Below are the code and all the weights of a small trained network. Each question names an input and a target symbol and asks about switching units off, where a switched-off unit gives its printed mean instead of its output.

import numpy as np


def w(rows, s, z=0):
    codes = np.array(rows[::2]) - 128.0
    scale = np.full(codes.shape[1], s)
    scale[-1] = z or s
    return codes * scale


def norm(h):
    return h / np.sqrt((h * h).mean(-1, keepdims=True) + 1e-5)


def f(y):
    return y / 2 * (1 + np.tanh(0.7978845608 * (y + 0.044715 * y**3)))


def softmax(a):
    e = np.exp(a - a.max(-1, keepdims=True))
    return e / e.sum(-1, keepdims=True)


def log_softmax(a):
    a = a - a.max(-1, keepdims=True)
    return a - np.log(np.exp(a).sum(-1, keepdims=True))


def net(x, mask):
    ids = ['βγζθλφψω'.index(c) for c in x.split()]
    T = len(ids)
    res = E[ids] + P[:T]
    q, k, v = (norm(res) @ M[0].T for M in (Q, K, V))
    z = softmax(np.where(np.tri(T) > 0, q @ k.T / 4**0.5, -1e9)) @ v
    res = res + np.where(mask[0], z, O[0][:, -1]) @ O[0][:, :-1]
    y = f(norm(res) @ A[0][:, :-1].T + A[0][:, -1])
    res = res + np.where(mask[1:9], y, B[0][:, -1]) @ B[0][:, :-1]
    return log_softmax(norm(res)[-1] @ U[:, :-1].T + U[:, -1])


Q, K, V, O, A, B = {}, {}, {}, {}, {}, {}
E = w([
[160,195,134,192,120],'β',
[231,175,141,142,115],'γ',
[116,180,143,168,166],'ζ',
[144,133,71,74,177],'θ',
[190,145,99,77,149],'λ',
[56,140,97,83,255],'φ',
[180,88,183,90,173],'ψ',
[105,56,129,74,191],'ω',
],0.0093)
P = w([
[106,142,137,157,2],'0',
[196,43,114,172,216],'1',
[190,172,141,64,114],'2',
[132,113,213,117,50],'3',
[149,44,61,170,243],'4',
[112,253,199,138,136],'5',
],0.0069)
Q[0] = w([
[34,114,190,234,78],'h1',
[177,61,81,166,251],'h1',
[117,77,137,39,78],'h1',
[2,135,218,16,22],'h1',
],0.0064)
K[0] = w([
[122,223,199,215,102],'h1',
[31,118,1,126,101],'h1',
[185,142,155,60,126],'h1',
[215,175,211,116,149],'h1',
],0.0091)
V[0] = w([
[74,163,75,57,221],'h1',
[174,116,133,195,230],'h1',
[2,68,245,162,100],'h1',
[140,87,192,120,18],'h1',
],0.0038)
O[0] = w([
[117,152,133,81,4,255],'h1',
[210,135,106,118,93,30],'h1',
[144,132,34,62,170,72],'h1',
[102,125,106,122,105,187],'h1',
],0.011,0.00096)
A[0] = w([
[190,225,183,158,132,36],'n1',
[100,108,190,100,60,185],'n2',
[55,113,67,24,104,211],'n3',
[90,177,176,78,4,13],'n4',
[61,14,186,99,134,191],'n5',
[138,138,100,79,44,4],'n6',
[125,254,159,181,137,193],'n7',
[221,49,155,168,163,185],'n8',
],0.007,0.002)
B[0] = w([
[220,136,105,173,74,175],'n1',
[172,69,82,57,214,202],'n2',
[198,173,181,168,115,227],'n3',
[28,103,59,213,87,199],'n4',
[156,248,172,82,83,253],'n5',
[69,213,146,117,149,130],'n6',
[213,90,80,57,143,192],'n7',
[86,140,136,255,87,211],'n8',
],0.0057,0.0044)
U = w([
[146,115,120,179,137,89],'β',
[161,104,156,171,129,52],'γ',
[88,52,36,111,232,215],'ζ',
[16,110,141,161,101,250],'θ',
[128,20,138,133,64,48],'λ',
[83,160,173,186,162,99],'φ',
[50,212,255,220,180,34],'ψ',
[181,198,167,32,135,176],'ω',
],0.0078,0.0024)

Each question gives the input, a string of symbols that net reads in full, and the target symbol t.
The units are the heads (4 rows each of Q, K, V and O) and the neurons (one row each of A and B). Each row of codes is followed by its name. A weight is (code - 128) times the scale printed after its matrix; where a second scale follows, it is the last column's (O, A, B and U).
mask holds one flag per unit, heads first, then neurons. A switched-off unit (its flag False) gives its mean, the last column of its rows in O or B, instead of its output. The means were averaged over made-up inputs and are rounded, as every weight is.
A unit's drop is (log p(t) with every unit on - log p(t) with that unit switched off) / (log p(t) with every unit on - log p(t) with every unit switched off).
The circuit of an input: a set's keep is (log p(t) with only the set's units on - log p(t) with every unit switched off) / (log p(t) with every unit on - log p(t) with every unit switched off). Starting from all 9 units, units are removed one at a time, each time the one whose removal leaves the highest keep (on an exact tie, the one counted first), for as long as the keep stays at least 0.8.
circuit, biggest first: the units of the circuit, biggest drop first
most important unit: the unit with the biggest drop
k most important neurons: the k neurons with the biggest drops, biggest first
drop when u is switched off: that unit's drop, to one decimal
input θ γ λ ζ, target ζ: most important unit => n5
input θ φ ω φ φ, target ψ: circuit, biggest first => (h1 n2)
input ζ γ θ, target λ: circuit, biggest first => (h1 n4 n5 n2)
input φ ψ θ ω φ, target ω: circuit, biggest first => (h1 n3)
input ψ ζ ω ω, target ω: 2 most important neurons => (n5 n4)
input β ω β ψ, target ψ: circuit, biggest first => (n8 h1)
input φ ζ θ ω ζ, target ω: 3 most important neurons => (n4 n8 n3)
input ω ω ω λ, target λ: circuit, biggest first => (n4 n5)
input ω ζ ω ω, target ω: 2 most important neurons => (n5 n2)
input γ ζ λ λ, target λ: 2 most important neurons => (n2 n4)
input φ ζ ζ ω λ, target ω: 2 most important neurons => (n4 n3)
input γ ω ω θ, target θ: drop when n7 is switched off => 0.1
input ζ ω θ ω ω ζ, target ω: drop when n8 is switched off => 0.1
input θ ω ψ ω λ, target ψ: drop when n1 is switched off => 0.0
input ω ω γ ω θ φ, target ω: most important neuron => (n7)
